Here is a tiny trained network, its code and every weight. The questions are about switching its units off for an input and a class, where a switched-off unit gives its printed mean instead of its output.

import numpy as np


def w(rows, s, z=0):
    codes = np.array(rows[::2]) - 128.0
    scale = np.full(codes.shape[1], s)
    scale[-1] = z or s
    return codes * scale


def norm(h):
    return h / np.sqrt((h * h).mean(-1, keepdims=True) + 1e-5)


def f(y):
    return np.maximum(y, 0)


def log_softmax(a):
    a = a - a.max(-1, keepdims=True)
    return a - np.log(np.exp(a).sum(-1, keepdims=True))


def net(x, mask):
    res = np.array(x, float).reshape(1, 3) / 4 @ E
    u = 0
    for l in range(4):
        y = f(norm(res) @ A[l][:, :-1].T + A[l][:, -1])
        res = res + np.where(mask[u : u + 4], y, B[l][:, -1]) @ B[l][:, :-1]
        u += 4
    return log_softmax(norm(res)[-1] @ U[:, :-1].T + U[:, -1])


A, B = {}, {}
E = w([
[54,153,167,97,101,142,180,252,111],'x0',
[186,95,120,102,155,43,53,112,49],'x1',
[74,171,206,90,227,147,102,55,98],'x2',
],0.0037)
A[0] = w([
[235,158,132,99,171,114,36,52,60,82],'0.n0',
[78,192,207,62,211,127,25,86,104,124],'0.n1',
[151,147,130,129,58,141,210,145,152,248],'0.n2',
[1,187,183,188,116,195,221,176,114,49],'0.n3',
],0.0036,0.0015)
B[0] = w([
[134,86,182,53,85,51,126,78,102,236],'0.n0',
[139,144,133,178,180,77,254,116,125,250],'0.n1',
[203,89,186,180,247,169,143,137,106,217],'0.n2',
[119,205,98,79,118,140,61,60,135,254],'0.n3',
],0.0049,0.0041)
A[1] = w([
[105,107,128,83,21,123,65,103,108,83],'1.n0',
[60,215,179,62,113,238,163,164,131,98],'1.n1',
[157,69,162,82,55,140,111,157,76,136],'1.n2',
[129,72,69,68,16,99,4,73,175,2],'1.n3',
],0.0042,0.0026)
B[1] = w([
[210,183,135,152,116,82,55,123,167,152],'1.n0',
[68,190,64,42,148,119,40,137,188,255],'1.n1',
[171,205,169,141,85,98,69,122,163,177],'1.n2',
[122,242,158,90,2,92,10,94,202,177],'1.n3',
],0.0047,0.004)
A[2] = w([
[45,73,138,57,155,92,90,114,76,34],'2.n0',
[132,93,37,205,142,212,164,96,213,2],'2.n1',
[2,177,53,66,127,108,155,195,131,51],'2.n2',
[92,114,192,12,86,87,89,134,48,98],'2.n3',
],0.0048,0.0031)
B[2] = w([
[141,51,110,88,122,203,213,52,212,169],'2.n0',
[206,2,85,207,34,207,239,106,61,189],'2.n1',
[15,200,52,48,104,246,51,251,173,253],'2.n2',
[157,66,107,146,133,194,137,102,171,235],'2.n3',
],0.0047,0.0033)
A[3] = w([
[162,146,91,104,167,86,74,255,122,116],'3.n0',
[176,107,127,177,130,159,150,217,77,177],'3.n1',
[92,29,156,46,203,87,203,44,14,5],'3.n2',
[26,148,82,206,139,230,177,116,184,60],'3.n3',
],0.0051,0.0026)
B[3] = w([
[42,194,192,137,158,66,185,118,123,209],'3.n0',
[76,162,130,114,76,130,173,139,21,195],'3.n1',
[40,12,255,92,224,116,242,66,176,254],'3.n2',
[193,59,111,145,188,114,51,157,129,240],'3.n3',
],0.007,0.0039)
U = w([
[29,225,187,216,64,19,217,220,30,108],'0',
[212,180,75,129,17,23,13,40,219,161],'1',
[53,34,216,82,228,66,227,34,206,191],'2',
[202,60,35,221,235,202,38,120,205,2],'3',
[1,237,34,33,215,222,54,241,212,241],'4',
[209,33,5,241,27,248,225,192,25,86],'5',
],0.0082,0.0048)

Each question gives the input, the list of numbers given to net, and the class t.
The units are the neurons (one row each of A and B). Each row of codes is followed by its name. A weight is (code - 128) times the scale printed after its matrix; where a second scale follows, it is the last column's (A, B and U).
mask holds one flag per neuron, layer by layer. A switched-off neuron (its flag False) gives its mean, the last column of its row in B, instead of its output. The means were averaged over made-up inputs and are rounded, as every weight is.
A unit's drop is (log p(t) with every unit on - log p(t) with that unit switched off) / (log p(t) with every unit on - log p(t) with every unit switched off).
The circuit of an input: a set's keep is (log p(t) with only the set's units on - log p(t) with every unit switched off) / (log p(t) with every unit on - log p(t) with every unit switched off). Starting from the 12 units with the biggest drops (on a tie, the unit counted first), units are removed one at a time, each time the one whose removal leaves the highest keep (on an exact tie, the one counted first), for as long as the keep stays at least 0.8.
circuit, biggest first: the units of the circuit, biggest drop first
top k neurons: the k neurons with the biggest drops, biggest first
drop of u: that unit's drop, to one decimal
input [5,1,-3], class 4: circuit, biggest first => (2.n2)
input [1,-5,-5], class 5: top 2 neurons => (0.n2; 2.n1)
input [-8,-2,-5], class 1: circuit, biggest first => (0.n1; 1.n3)
input [-2,-4,2], class 3: top 2 neurons => (3.n3; 0.n0)
input [-1,-5,1], class 4: top 2 neurons => (1.n1; 0.n3)
input [1,-2,8], class 4: top 3 neurons => (0.n2; 0.n0; 1.n1)
input [-6,7,0], class 1: top 4 neurons => (1.n3; 0.n2; 1.n0; 1.n2)
input [1,5,-7], class 0: top 3 neurons => (0.n3; 0.n0; 3.n0)
input [-6,-2,-3], class 1: top 3 neurons => (0.n1; 1.n3; 3.n2)
input [1,-3,-2], class 4: top 2 neurons => (0.n3; 0.n1)
input [-4,-5,3], class 3: top 2 neurons => (0.n0; 3.n3)
input [-7,0,1], class 1: top 4 neurons => (0.n2; 1.n3; 0.n1; 0.n0)
input [6,8,-3], class 0: drop of 0.n3 => 0.1
input [8,3,6], class 4: top neuron => (2.n2)
input [0,-8,1], class 4: drop of 1.n1 => 0.9
input [-4,-2,-2], class 5: drop of 0.n3 => 0.6
